Rows near named flat spaces through zero
q196-q838: [  9 -28  10  -9  25   3 -28 -10  12   4   7 -29 -50  -2   0  15 -30  14
 -11   4 -16]
q87-q107: [-30   3 -24  22  33  20 -30  24  35  -2  -4  -3   4  12 -16   9  17  26
   1 -45 -14]
[-17 -28   7 -23 -24 -15  17  18 -49  33  24 -29   2  29  32  -6  16 -53
   3  22 -17]
q87-q107
[-57 -13 -16  15  30 -10 -32  60 -10  20  26 -52  38  49  -6  10  24   4
  20 -88 -68]
q87-q107
q250-q329: [  8   3 -50   1 -58   0  -3  57   5  36 -30   2 -11 -26  29   0  26 -36
  24  26   0]
q250-q329: [-11  -7   2  29   8  26 -24  12  -2 -20   6  -5  42  54 -11   1  21  10
  -1   1  36]
q772-q580: [-20   7 -14  20 -40 -39  24   3 -65  30  46  17 -24  73  16  45  21  22
  12 -17  33]
[-37   7  -4  31  37 -25  -5  25   8  31 -39  44  50 -54 -25  38  22   9
  10  33  -2]
q196-q838
q700-q313: [ -6   6 -13 -10  17  30 -37   8  11   1 -26 -43 -23  37   7  -1  -5  11
  62  16 -25]
q391-q722: [  5 -21  21  10  10   4  10   7  16  28  35   5  12   9  19 -12   4 -20
  -1  19 -15]
[ 33  43 -18   6  14   9   9 -35  32 -15 -10  52 -52 -39 -14 -14 -28  31
 -20  41  48]
q87-q107
q825-q915: [-25  49  14   7  25  -1   0  14  -7  20  -9 -15  32  -9  -3   6  38 -26
  25 -16   8]
q772-q580: [-33 -44 -36   8 -11 -34  20  19 -24  -3 -87  51 -35  -6  27 -24  -4 -44
 -29  14  36]
[-33 -12  20  12  -1  11 -36  -5 -24  27  16  -5  11 -21  -5  -4 -22   3
  30   1  14]
q700-q313
q537-q525: [ 30  13  64 -15   5  21   4  41 -15 -21  18  54  28  19  -2 -40  60  -7
 -46  30   0]
q391-q722: [-19 -29  37 -17  13  -4 -19 -15  19 -27   8  22  61  10  11   3   8  38
   2  -2   1]
q879-q717: [  2  -2   7  -1   1 -40 -14  19 -12 -18 -31  13  -2  -9  -5   9   9 -25
   4  16  11]
q214-q866: [-10   2  -2  11  33   1 -36  -3 -59  29  14  -9  16  12  16 -34   3  -8
  34  -3   3]
[-66 -34  27 -12   2 -32   1  46 -40  24  14 -46  37  47   1  24  30 -37
   3 -40 -62]
q87-q107
[-43  19  64  -6  35  43  25  43  -7 -31 -11   6   0  24 -15 -12  30 -74
  26  45   8]
q391-q722
[ 13  36  27   6 -16  -2  21  -9 -34  -8 -18   8  12  10 -22  -6  -5   5
  12 -13 -21]
q196-q838
[-18  -9  22 -61 -33  46   3 -15 -24 -23  41  32   3  39 -19  26 -23  23
   7 -43   4]
q879-q717
q238-q626: [ 28  20 -35   9  23 -12  10  21   4  26  -8   6 -15 -25 -16  12   0   1
 -22 -15   2]
[ 66  47  28  38 -32  22  50 -40  33 -35 -46  20  14 -11 -25 -13  47  29
 -34 -18  19]
q700-q313
q87-q107: [ 31  35  -5   5   9  10  12 -14  36 -20 -16  17 -20 -45 -18  -9  -6  36
   6   5  20]
q214-q866: [ 20  -2  36  -5 -12  32  30 -48  31   4 -35  24  42 -27  -3  14 -13  10
  -4   3   2]
[-13 -27 -12  -5 -17 -62  19  10 -41  -4  21  10  28   1  18  -6  -9 -23
 -38  13 -15]
q700-q313
[-31 -33  11  41  13 -29 -64  30  12  -8 -15  28 -31   1  23  19 -19 -27
   2  -2   8]
q214-q866
[  6  -1   3 -57 -29 -23  48 -10   4  25  46 -21  15 -63 -28  33   3  50
   7  26  -7]
q250-q329
q700-q313: [  7  -4  19   8   4  -9 -47 -34  -9  34  17 -31  24  -7 -17  18  -4 -21
   5  12  58]
q196-q838: [ 13  26  33  -5  40 -19  -2 -28 -34  10  -1  -7 -12  -9 -43  37 -31 -43
  18  22 -69]
q444-q45: [-26  16   9 -15  18   3  10  11  30  13  11  -2 -14  15 -11   1 -22 -16
  -8  -8 -29]
[-32  28  54 -19  51 -33  24 -29  13  45 -11  13  15  -2   7  22  22 -44
  55  24  48]
q825-q915
[ -4  22 -21  24  43   9 -16   8  27   5  -4   6  -1  -3 -34  18  13  10
   6 -49 -23]
q87-q107
q444-q45: [ 23  36  41  38  31  19   8  10  17   6  18  -3  64   3 -10  13  39 -11
  31  -3   8]
[ 34 -26  20  -1  17 -14   7  14  40  46  11  -9  45 -30 -15  -5 -11  36
  12  -9  -6]
q772-q580
[ 33  -8 -19 -48  33  41 -23 -15 -36  30 -10  11  29  -9  29  -2  -4 -24
   7  22 -12]
q391-q722
[-18 -76 -30 -59 -60 -31  18  29  -9 -13   8  21 -17 -26  23  14  15  33
 -40  30  -6]
q700-q313
[  9 -27  16  47  19 -33   5  -8  28  12 -13  19  17   2  24 -11  36 -26
  -4   6 -34]
q238-q626
[ 29 -35  14  19 -10 -43 -52 -12 -11 -34  14   5 -55  60  -4  21 -23  -7
  33  25  17]
q444-q45
[  8  -9   6  10   0 -23  -4   8  -5 -12 -43  14   0  -9  -4 -11  -7  26
   8 -18  14]
q879-q717
[-20   9  -7  20  14  -2 -24  14   8   7  18 -18  17  12 -23  16  21   7
 -15 -37 -33]
q87-q107
[-42  16   1 -17   9 -10 -29  38  -4   1  -4  15  27  55 -21   8  12   0
 -26 -25  12]
q825-q915
[ 22  -1  -7  24  39  -9   1  14  10  34   1   1   8   0  -6  12  27 -39
 -26  -6  -7]
q238-q626
[  8 -18 -16  16 -18 -55 -27 -13  14 -17  11  12 -56  32 -29  -6 -19 -16
 -21  -4   1]
q444-q45
q537-q525: [-89 -10  18  44  19  50  87   3   7  33  45 -62  38  63   7  43 -81   5
 106  23 -27]

Rows near named flat spaces through zero (a row that begins with a name and a colon came from that space)
q952-q468: [ -5 -29  40  13  -1  49   5 -36  33  -4  26   1  14 -12  16  27  20  15
 -14 -67 -12]
q642-q413: [-13  22   7  14  17  18  16  -6  -5  -1 -11  51   6   7  14   5 -19  21
   2  -4 -14]
q914-q213: [-23  23  -8  -9   5  18  10  23 -44  14 -20  16   0   1 -14 -18  -8   1
  30  27  14]
[ 19 -63  14  57  19   0 -44 -22  33 -26  -9 -33 -18   2  10  18 -24  12
  16 -38 -42]
q914-q213
q914-q213: [ -3 -26  17   6  30 -13 -63  19  17 -31 -36 -35  -5  13   7  10  -4   1
   3   6 -19]
q648-q91: [-34  30  16  14  -1   1  -1   5   6 -23 -14 -21 -12   6 -47  28  45 -13
   2 -20   5]
q786-q371: [ -3  10   1 -21 -34 -10 -35   1  28  -6  -5 -23   5  -8  13  29 -43   4
  30 -21  25]
q392-q448: [ 56  -3 -19 -45  23  39 -28   0  19 -14 -25 -48  18   4  40  -9   9   6
 -18 -21  45]
q465-q426: [-24 -25  -9 -39 -17 -47 -36   1  50 -45 -20 -16 -24  19 -18 -14  74  -8
  -5   3  19]
[ 24  48 -34 -29  15 -47 -22  13  20  13 -19  12 -68 -15  13 -15  57 -23
 -22 -11   3]
q392-q448
q648-q91: [ -8  41 -32  -3  -6 -16   7 -29  21 -20 -11 -19 -14  -1 -10 -24  18 -34
  17 -15 -12]
[-33  -2  -8  15 -10 -52  -3  28  21 -27 -18  14   2  51   6  25  56  33
   2  -7  -5]
q648-q91
[ -2  -4   8   0  58  -4  27  50 -10 -18   0   9  26 -37 -20 -49  51  17
  32 -22 -14]
q642-q413
q167-q75: [  4  11   7 -16 -12 -25 -23   1 -20 -11  -2  -1 -34 -11  19  31 -13 -27
  -8  23  11]
[-32  11   0  25  -4 -20  -5   3   0   3  -7  -8  13 -16   5  22  13  34
 -13  11  23]
q786-q371
